Below is a small trained network, with its code and all its weights. Each question gives an input and a target symbol and asks what happens when units are switched off, that is, made to give their printed mean instead of their output.

import numpy as np


def w(rows, s, z=0):
    codes = np.array(rows[::2]) - 128.0
    scale = np.full(codes.shape[1], s)
    scale[-1] = z or s
    return codes * scale


def norm(h):
    return h / np.sqrt((h * h).mean(-1, keepdims=True) + 1e-5)


def f(y):
    return y / 2 * (1 + np.tanh(0.7978845608 * (y + 0.044715 * y**3)))


def softmax(a):
    e = np.exp(a - a.max(-1, keepdims=True))
    return e / e.sum(-1, keepdims=True)


def log_softmax(a):
    a = a - a.max(-1, keepdims=True)
    return a - np.log(np.exp(a).sum(-1, keepdims=True))


def net(x, mask):
    ids = ['ΓΘΛΠΦΨαδεηξτ'.index(c) for c in x.split()]
    T = len(ids)
    res = E[ids] + P[:T]
    r = norm(res)
    for j in range(2):
        rows = slice(4 * j, 4 * j + 4)
        q, k, v = (r @ M[0][rows].T for M in (Q, K, V))
        z = softmax(np.where(np.tri(T) > 0, q @ k.T / 4**0.5, -1e9)) @ v
        o = O[0][rows]
        res = res + np.where(mask[j], z, o[:, -1]) @ o[:, :-1]
    y = f(norm(res) @ A[0][:, :-1].T + A[0][:, -1])
    res = res + np.where(mask[2:10], y, B[0][:, -1]) @ B[0][:, :-1]
    return log_softmax(norm(res)[-1] @ U[:, :-1].T + U[:, -1])


Q, K, V, O, A, B = {}, {}, {}, {}, {}, {}
E = w([
[103,180,143,118,159,162,86,36],'Γ',
[42,167,100,199,93,105,116,28],'Θ',
[195,112,99,107,45,110,63,142],'Λ',
[107,196,53,85,150,116,103,203],'Π',
[37,42,160,163,167,183,130,126],'Φ',
[93,179,64,83,115,148,74,236],'Ψ',
[147,193,147,97,44,123,196,154],'α',
[82,26,35,100,109,108,173,71],'δ',
[150,133,192,76,144,193,89,87],'ε',
[118,148,253,178,200,115,131,180],'η',
[182,68,110,69,200,79,174,168],'ξ',
[97,160,88,148,75,145,94,221],'τ',
],0.0039)
P = w([
[3,62,163,20,187,14,46,128],'0',
[49,108,136,83,193,106,86,150],'1',
[83,135,121,105,174,128,94,153],'2',
[109,156,115,120,162,140,102,154],'3',
[141,160,106,131,154,162,110,155],'4',
[174,164,101,135,140,182,120,157],'5',
[208,165,100,146,127,201,137,157],'6',
[235,181,81,157,114,221,148,144],'7',
],0.0017)
Q[0] = w([
[110,137,159,104,110,150,80,2],'H1',
[124,185,113,117,63,82,76,177],'H1',
[115,132,163,142,237,173,111,116],'H1',
[166,153,116,30,207,142,73,86],'H1',
[133,165,157,122,167,182,73,156],'H2',
[115,165,119,131,118,146,102,52],'H2',
[138,59,166,137,148,131,168,34],'H2',
[104,113,186,182,150,25,179,72],'H2',
],0.0098)
K[0] = w([
[4,98,149,110,91,51,70,73],'H1',
[176,184,113,137,82,130,99,120],'H1',
[65,130,198,125,179,118,93,167],'H1',
[123,114,166,6,96,2,89,170],'H1',
[154,150,195,164,159,187,124,121],'H2',
[123,205,94,154,93,163,104,76],'H2',
[28,109,75,131,139,170,110,97],'H2',
[7,143,104,138,142,66,108,133],'H2',
],0.0089)
V[0] = w([
[108,108,100,62,113,86,195,178],'H1',
[54,73,126,149,32,85,131,121],'H1',
[131,189,185,145,100,95,97,216],'H1',
[118,82,157,108,95,252,90,159],'H1',
[108,129,195,127,180,75,221,138],'H2',
[136,77,221,133,175,142,86,96],'H2',
[166,152,160,89,41,166,163,93],'H2',
[223,57,86,49,134,97,128,133],'H2',
],0.0037)
O[0] = w([
[150,123,149,149,2,122,157,179,254],'H1',
[247,158,152,118,186,146,151,170,198],'H1',
[157,58,107,117,114,68,170,6,167],'H1',
[156,199,110,44,146,55,103,124,149],'H1',
[113,201,79,101,99,204,173,130,112],'H2',
[143,146,42,197,81,96,138,125,159],'H2',
[53,148,111,126,95,63,167,126,74],'H2',
[93,190,122,176,203,129,92,48,142],'H2',
],0.0037,0.0015)
A[0] = w([
[103,155,133,94,71,45,165,95,110],'N1',
[85,164,77,143,136,91,82,121,103],'N2',
[80,179,255,164,192,132,92,125,130],'N3',
[90,151,141,107,63,163,154,187,104],'N4',
[190,94,123,87,140,69,160,123,96],'N5',
[119,170,156,121,166,10,81,102,2],'N6',
[72,45,86,81,179,123,159,145,97],'N7',
[169,141,135,160,153,199,151,119,130],'N8',
],0.0066,0.0072)
B[0] = w([
[119,134,166,94,182,73,162,168,203],'N1',
[137,72,166,181,155,136,146,129,150],'N2',
[146,125,98,188,44,82,208,49,224],'N3',
[142,141,179,141,170,115,148,67,197],'N4',
[119,117,129,208,137,176,177,104,131],'N5',
[254,134,152,142,172,72,35,135,133],'N6',
[132,142,137,208,44,63,199,44,254],'N7',
[76,104,121,111,182,94,95,191,234],'N8',
],0.0062,0.0022)
U = w([
[112,114,111,205,48,110,193,34,164],'Γ',
[63,72,51,160,176,12,141,239,33],'Θ',
[79,169,100,137,214,234,69,134,255],'Λ',
[81,90,150,14,28,89,23,147,121],'Π',
[215,236,15,58,78,138,130,148,105],'Φ',
[118,176,208,37,191,94,206,114,171],'Ψ',
[193,25,180,125,69,210,157,197,108],'α',
[156,238,195,206,82,141,113,222,60],'δ',
[236,107,152,144,194,64,46,86,166],'ε',
[94,40,88,43,171,150,109,13,100],'η',
[82,157,254,152,101,189,62,93,138],'ξ',
[191,93,128,144,211,202,191,90,94],'τ',
],0.0074,0.0049)

Each question gives the input, a string of symbols that net reads in full, and the target symbol t.
The units are the heads (4 rows each of Q, K, V and O) and the neurons (one row each of A and B). Each row of codes is followed by its name. A weight is (code - 128) times the scale printed after its matrix; where a second scale follows, it is the last column's (O, A, B and U).
mask holds one flag per unit, heads first, then neurons. A switched-off unit (its flag False) gives its mean, the last column of its rows in O or B, instead of its output. The means were averaged over made-up inputs and are rounded, as every weight is.
A unit's drop is (log p(t) with every unit on - log p(t) with that unit switched off) / (log p(t) with every unit on - log p(t) with every unit switched off).
The circuit of an input: a set's keep is (log p(t) with only the set's units on - log p(t) with every unit switched off) / (log p(t) with every unit on - log p(t) with every unit switched off). Starting from all 10 units, units are removed one at a time, each time the one whose removal leaves the highest keep (on an exact tie, the one counted first), for as long as the keep stays at least 0.8.
circuit, biggest first: the units of the circuit, biggest drop first
most important unit: the unit with the biggest drop
k most important neurons: the k neurons with the biggest drops, biggest first
heads that matter: for each layer, one digit per head in row order, 1 if its drop is at least 0.15 and else 0, layers parted by /
input ξ Φ Θ α ξ δ ξ, target Λ: heads that matter => 01
input ξ Γ δ Γ, target ξ: heads that matter => 11
input Θ ε ξ α δ ε, target Θ: circuit, biggest first => N8, H1, H2
input η δ Θ τ ε, target η: circuit, biggest first => H1, N7, N4
input Ψ Θ Ψ α Θ ε τ, target Θ: 2 most important neurons => N7, N2
input Γ α τ Ψ, target Ψ: heads that matter => 00
input α η Φ, target Γ: heads that matter => 10
input δ δ α α Φ Ψ Π, target Ψ: circuit, biggest first => H2, N4
input Φ ξ Φ, target Θ: circuit, biggest first => H2, H1, N8
input δ δ ξ η η, target Θ: circuit, biggest first => H2, N8, H1
input α Π Λ δ ε Γ, target α: most important unit => H1
input δ Θ Φ Φ η Φ, target Λ: circuit, biggest first => H2, N3, H1
input Θ τ Λ Λ, target ε: circuit, biggest first => H2, N6
input α Λ Ψ η Π τ, target Φ: heads that matter => 11
input Γ Π Π Θ ε, target Γ: circuit, biggest first => N3
input ξ Λ τ Ψ ξ, target Θ: circuit, biggest first => H2, H1, N8
input ε δ τ τ Ψ, target Θ: 2 most important neurons => N2, N7
input Θ δ τ α Θ, target Θ: circuit, biggest first => N8, H1, H2
input ξ Θ Γ ξ ε ε, target ξ: 2 most important neurons => N4, N7
input Λ δ Λ Ψ, target ε: circuit, biggest first => H2, N6
input ξ ε Λ Φ Ψ Ψ, target ε: circuit, biggest first => H2, H1, N6
input α τ α, target Ψ: most important unit => N1
input τ δ ξ Π δ Λ Ψ Γ, target τ: 2 most important neurons => N5, N7
input Π ξ α τ, target Ψ: heads that matter => 10
input α Π η Γ α δ ε, target α: 2 most important neurons => N7, N3
input Θ Γ ε δ δ Λ τ Γ, target Θ: heads that matter => 11
input η ξ Γ Π, target Λ: circuit, biggest first => H2, N7, N3
input α Φ η α ξ Ψ, target Λ: most important unit => H2
input ξ Φ Φ ξ α Θ α Ψ, target Ψ: heads that matter => 01
input Π Λ δ Φ α ε Π, target Θ: 2 most important neurons => N2, N7
